Below is a small trained network, with its code and all its weights. Each question gives an input and a target symbol and asks what happens when units are switched off, that is, made to give their printed mean instead of their output.

import numpy as np


def w(rows, s, z=0):
    codes = np.array(rows[::2]) - 128.0
    scale = np.full(codes.shape[1], s)
    scale[-1] = z or s
    return codes * scale


def norm(h):
    return h / np.sqrt((h * h).mean(-1, keepdims=True) + 1e-5)


def f(y):
    return y / 2 * (1 + np.tanh(0.7978845608 * (y + 0.044715 * y**3)))


def softmax(a):
    e = np.exp(a - a.max(-1, keepdims=True))
    return e / e.sum(-1, keepdims=True)


def log_softmax(a):
    a = a - a.max(-1, keepdims=True)
    return a - np.log(np.exp(a).sum(-1, keepdims=True))


def net(x, mask):
    ids = ['ΦΨγεμξ'.index(c) for c in x.split()]
    T = len(ids)
    res = E[ids] + P[:T]
    u = 0
    for l in range(3):
        q, k, v = (norm(res) @ M[l].T for M in (Q, K, V))
        z = softmax(np.where(np.tri(T) > 0, q @ k.T / 3**0.5, -1e9)) @ v
        res = res + np.where(mask[u], z, O[l][:, -1]) @ O[l][:, :-1]
        u += 1
        y = f(norm(res) @ A[l][:, :-1].T + A[l][:, -1])
        res = res + np.where(mask[u : u + 4], y, B[l][:, -1]) @ B[l][:, :-1]
        u += 4
    return log_softmax(norm(res)[-1] @ U[:, :-1].T + U[:, -1])


Q, K, V, O, A, B = {}, {}, {}, {}, {}, {}
E = w([
[218,177,155,116,181,240,206,96,189,170,123],'Φ',
[184,169,114,99,149,253,156,52,140,172,161],'Ψ',
[71,138,174,119,224,184,138,151,48,166,171],'γ',
[126,96,163,210,75,168,223,100,113,205,171],'ε',
[191,38,75,102,87,105,151,123,20,124,95],'μ',
[248,179,178,152,119,50,114,113,60,41,214],'ξ',
],0.012)
P = w([
[133,145,99,123,163,75,227,94,132,141,114],'0',
[117,122,107,77,145,134,252,121,164,86,148],'1',
[118,139,118,150,137,110,158,56,89,148,95],'2',
[100,88,132,64,109,145,162,89,141,89,177],'3',
[133,130,143,147,125,132,131,82,80,139,93],'4',
[137,82,139,83,130,125,126,113,162,106,185],'5',
[141,131,140,153,112,127,113,103,81,135,99],'6',
[150,124,65,129,114,154,128,138,153,110,194],'7',
[124,126,154,169,80,134,95,121,78,127,93],'8',
[160,131,56,147,116,168,104,140,194,112,149],'9',
[186,130,170,173,86,141,92,139,90,134,97],'10',
],0.018)
Q[0] = w([
[202,196,154,157,157,125,95,94,73,134,113],'0.h0',
[110,152,102,171,93,3,120,90,145,43,125],'0.h0',
[176,113,175,203,89,128,111,66,35,160,64],'0.h0',
],0.007)
K[0] = w([
[139,137,155,169,115,119,44,192,140,124,154],'0.h0',
[158,145,120,105,191,75,176,48,116,55,156],'0.h0',
[206,126,104,193,2,110,14,203,132,85,126],'0.h0',
],0.0075)
V[0] = w([
[111,101,145,227,76,118,199,143,148,233,213],'0.h0',
[161,72,66,71,132,70,150,132,71,72,40],'0.h0',
[122,243,222,214,177,119,126,139,81,1,221],'0.h0',
],0.0052)
O[0] = w([
[210,4,170,62,183,151,77,94,64,151,103,186],'0.h0',
[45,234,132,213,122,53,139,20,130,151,125,253],'0.h0',
[3,132,76,212,231,182,121,82,63,55,152,166],'0.h0',
],0.0072,0.0045)
A[0] = w([
[144,135,194,165,85,73,119,97,91,139,141,255],'0.n0',
[169,201,90,164,82,147,141,113,82,143,82,143],'0.n1',
[197,108,143,166,72,106,141,84,92,254,104,126],'0.n2',
[61,137,167,198,112,152,161,104,228,226,204,69],'0.n3',
],0.0078,0.0022)
B[0] = w([
[229,167,197,106,176,183,141,68,212,166,2,219],'0.n0',
[95,138,106,156,214,142,119,188,45,113,86,199],'0.n1',
[6,147,169,198,171,45,85,43,119,103,203,254],'0.n2',
[89,185,85,8,42,138,150,192,58,24,60,145],'0.n3',
],0.0076,0.0094)
Q[1] = w([
[3,75,108,79,76,164,28,241,186,249,120],'1.h0',
[157,161,106,122,170,238,159,62,152,106,127],'1.h0',
[166,196,228,151,129,135,23,114,67,83,116],'1.h0',
],0.0058)
K[1] = w([
[48,139,90,7,254,76,198,122,137,242,245],'1.h0',
[119,202,88,145,139,226,4,91,135,46,130],'1.h0',
[177,111,95,165,97,171,61,239,96,98,118],'1.h0',
],0.0056)
V[1] = w([
[114,67,100,96,119,46,138,147,113,110,104],'1.h0',
[20,128,169,90,142,254,54,145,87,224,86],'1.h0',
[174,121,75,150,158,171,199,149,183,133,140],'1.h0',
],0.0063)
O[1] = w([
[107,190,126,134,187,152,57,131,102,118,96,47],'1.h0',
[164,123,155,153,118,4,154,130,156,103,182,3],'1.h0',
[81,164,152,114,86,101,151,127,117,138,140,61],'1.h0',
],0.012,0.0038)
A[1] = w([
[121,189,188,128,139,68,68,131,143,150,96,59],'1.n0',
[190,124,96,4,82,156,159,167,128,98,125,250],'1.n1',
[143,135,72,105,117,153,132,151,184,79,194,208],'1.n2',
[116,130,135,68,111,120,119,77,155,120,163,163],'1.n3',
],0.012,0.0021)
B[1] = w([
[85,153,168,74,132,84,101,124,148,102,165,229],'1.n0',
[110,182,114,82,98,143,187,158,134,7,103,254],'1.n1',
[102,71,156,175,83,110,143,104,151,124,131,211],'1.n2',
[156,97,121,150,146,124,135,175,142,112,127,210],'1.n3',
],0.019,0.0047)
Q[2] = w([
[160,90,100,162,169,113,104,106,122,19,146],'2.h0',
[150,170,220,3,138,128,137,85,155,87,145],'2.h0',
[135,69,43,12,95,200,214,176,124,91,92],'2.h0',
],0.0076)
K[2] = w([
[159,84,144,189,82,128,53,210,153,105,109],'2.h0',
[153,156,255,113,157,62,110,144,150,112,156],'2.h0',
[128,86,124,16,148,92,189,97,199,111,143],'2.h0',
],0.0091)
V[2] = w([
[254,176,201,111,123,148,116,118,177,119,149],'2.h0',
[101,188,115,181,170,125,111,117,143,193,148],'2.h0',
[185,105,93,166,142,73,131,182,160,75,95],'2.h0',
],0.0067)
O[2] = w([
[150,185,29,205,126,179,217,1,106,80,130,5],'2.h0',
[194,98,31,116,31,129,20,242,148,103,191,125],'2.h0',
[80,158,69,93,209,187,112,79,82,198,121,19],'2.h0',
],0.0067,0.0023)
A[2] = w([
[141,136,152,168,117,86,133,144,148,142,203,43],'2.n0',
[120,178,71,1,88,184,139,167,147,106,137,106],'2.n1',
[188,149,23,144,155,117,80,162,125,190,132,3],'2.n2',
[109,176,109,194,158,178,135,96,59,144,38,60],'2.n3',
],0.014,0.0051)
B[2] = w([
[148,137,71,148,108,154,140,161,136,149,111,148],'2.n0',
[154,165,60,43,8,77,131,32,119,157,251,191],'2.n1',
[129,157,79,136,94,143,100,132,183,119,70,135],'2.n2',
[128,117,113,141,112,165,195,116,153,69,52,255],'2.n3',
],0.02,0.0098)
U = w([
[136,125,108,66,87,149,151,101,90,135,134,113],'Φ',
[96,107,150,125,147,160,201,151,140,59,77,160],'Ψ',
[151,16,162,152,111,142,128,98,129,148,138,2],'γ',
[118,98,88,156,131,131,109,161,254,120,127,114],'ε',
[84,185,176,148,143,109,124,122,133,135,109,158],'μ',
[138,148,117,154,136,108,184,195,92,158,118,152],'ξ',
],0.0086,0.00092)

Each question gives the input, a string of symbols that net reads in full, and the target symbol t.
The units are the heads (3 rows each of Q, K, V and O) and the neurons (one row each of A and B). Each row of codes is followed by its name. A weight is (code - 128) times the scale printed after its matrix; where a second scale follows, it is the last column's (O, A, B and U).
mask holds one flag per unit, layer by layer, with each layer's heads first. A switched-off unit (its flag False) gives its mean, the last column of its rows in O or B, instead of its output. The means were averaged over made-up inputs and are rounded, as every weight is.
A unit's drop is (log p(t) with every unit on - log p(t) with that unit switched off) / (log p(t) with every unit on - log p(t) with every unit switched off).
The circuit of an input: a set's keep is (log p(t) with only the set's units on - log p(t) with every unit switched off) / (log p(t) with every unit on - log p(t) with every unit switched off). Starting from the 12 units with the biggest drops (on a tie, the unit counted first), units are removed one at a time, each time the one whose removal leaves the highest keep (on an exact tie, the one counted first), for as long as the keep stays at least 0.8.
circuit, biggest first: the units of the circuit, biggest drop first
k most important neurons: the k neurons with the biggest drops, biggest first
k most important neurons of layer l: the k neurons of layer l with the biggest drops, biggest first
input ξ ξ μ μ ξ ε ξ ξ, target γ: 2 most important neurons	(1.n2 0.n2)
input ε μ μ ε ε μ Ψ μ Ψ ε γ, target γ: circuit, biggest first	(0.h0 1.n1)
input μ ξ ξ ξ ε μ μ ξ, target ε: circuit, biggest first	(1.n1 2.n0)
input γ ξ Ψ γ μ γ ε ξ μ μ, target γ: 2 most important neurons	(0.n0 1.n2)
input μ Ψ μ γ μ ξ, target Φ: circuit, biggest first	(0.n2 1.h0 2.n1)
input Ψ Φ μ μ Ψ ε, target Φ: circuit, biggest first	(0.n3 2.n1)
input ξ μ ε ξ μ μ μ Ψ Ψ, target μ: 2 most important neurons	(1.n0 2.n3)
input Φ ε Ψ, target γ: 2 most important neurons	(1.n1 2.n3)
input ξ μ ε μ ε γ μ μ, target ε: 2 most important neurons	(1.n1 2.n2)
input μ μ ξ μ μ γ γ, target μ: 2 most important neurons	(1.n0 2.n3)
input ξ μ γ ε, target Φ: 3 most important neurons	(0.n3 2.n1 1.n1)
input μ ξ ξ ξ, target γ: 2 most important neurons	(1.n1 2.n3)
input ξ Φ ε ε Φ, target γ: circuit, biggest first	(0.h0 1.n1 1.h0 2.n3)
input ε μ Ψ μ Φ, target μ: circuit, biggest first	(1.n0 2.n3 0.h0 0.n2)
input μ Ψ μ μ γ ε μ ξ, target Φ: circuit, biggest first	(0.n2 2.n1)
input μ ε ε, target μ: most important neuron of layer 2	(2.n3)
input Φ Ψ γ, target ξ: 2 most important neurons	(1.n1 2.n0)
input μ Φ γ, target μ: most important neuron	(2.n3)
input γ ε μ Ψ μ ε Φ μ, target γ: circuit, biggest first	(1.n1 2.n3 2.n1)
input ε μ ξ ξ μ Φ, target Φ: 2 most important neurons	(0.n2 1.n1)
input μ Ψ Ψ ε ε μ Ψ, target μ: 2 most important neurons	(0.n2 1.n0)
input Φ μ Ψ γ Φ, target ξ: 2 most important neurons of layer 2	(2.n0 2.n3)
input Φ μ μ ξ μ μ, target ε: 2 most important neurons of layer 1	(1.n1 1.n3)
input γ γ γ ε γ, target γ: most important neuron of layer 0	(0.n1)
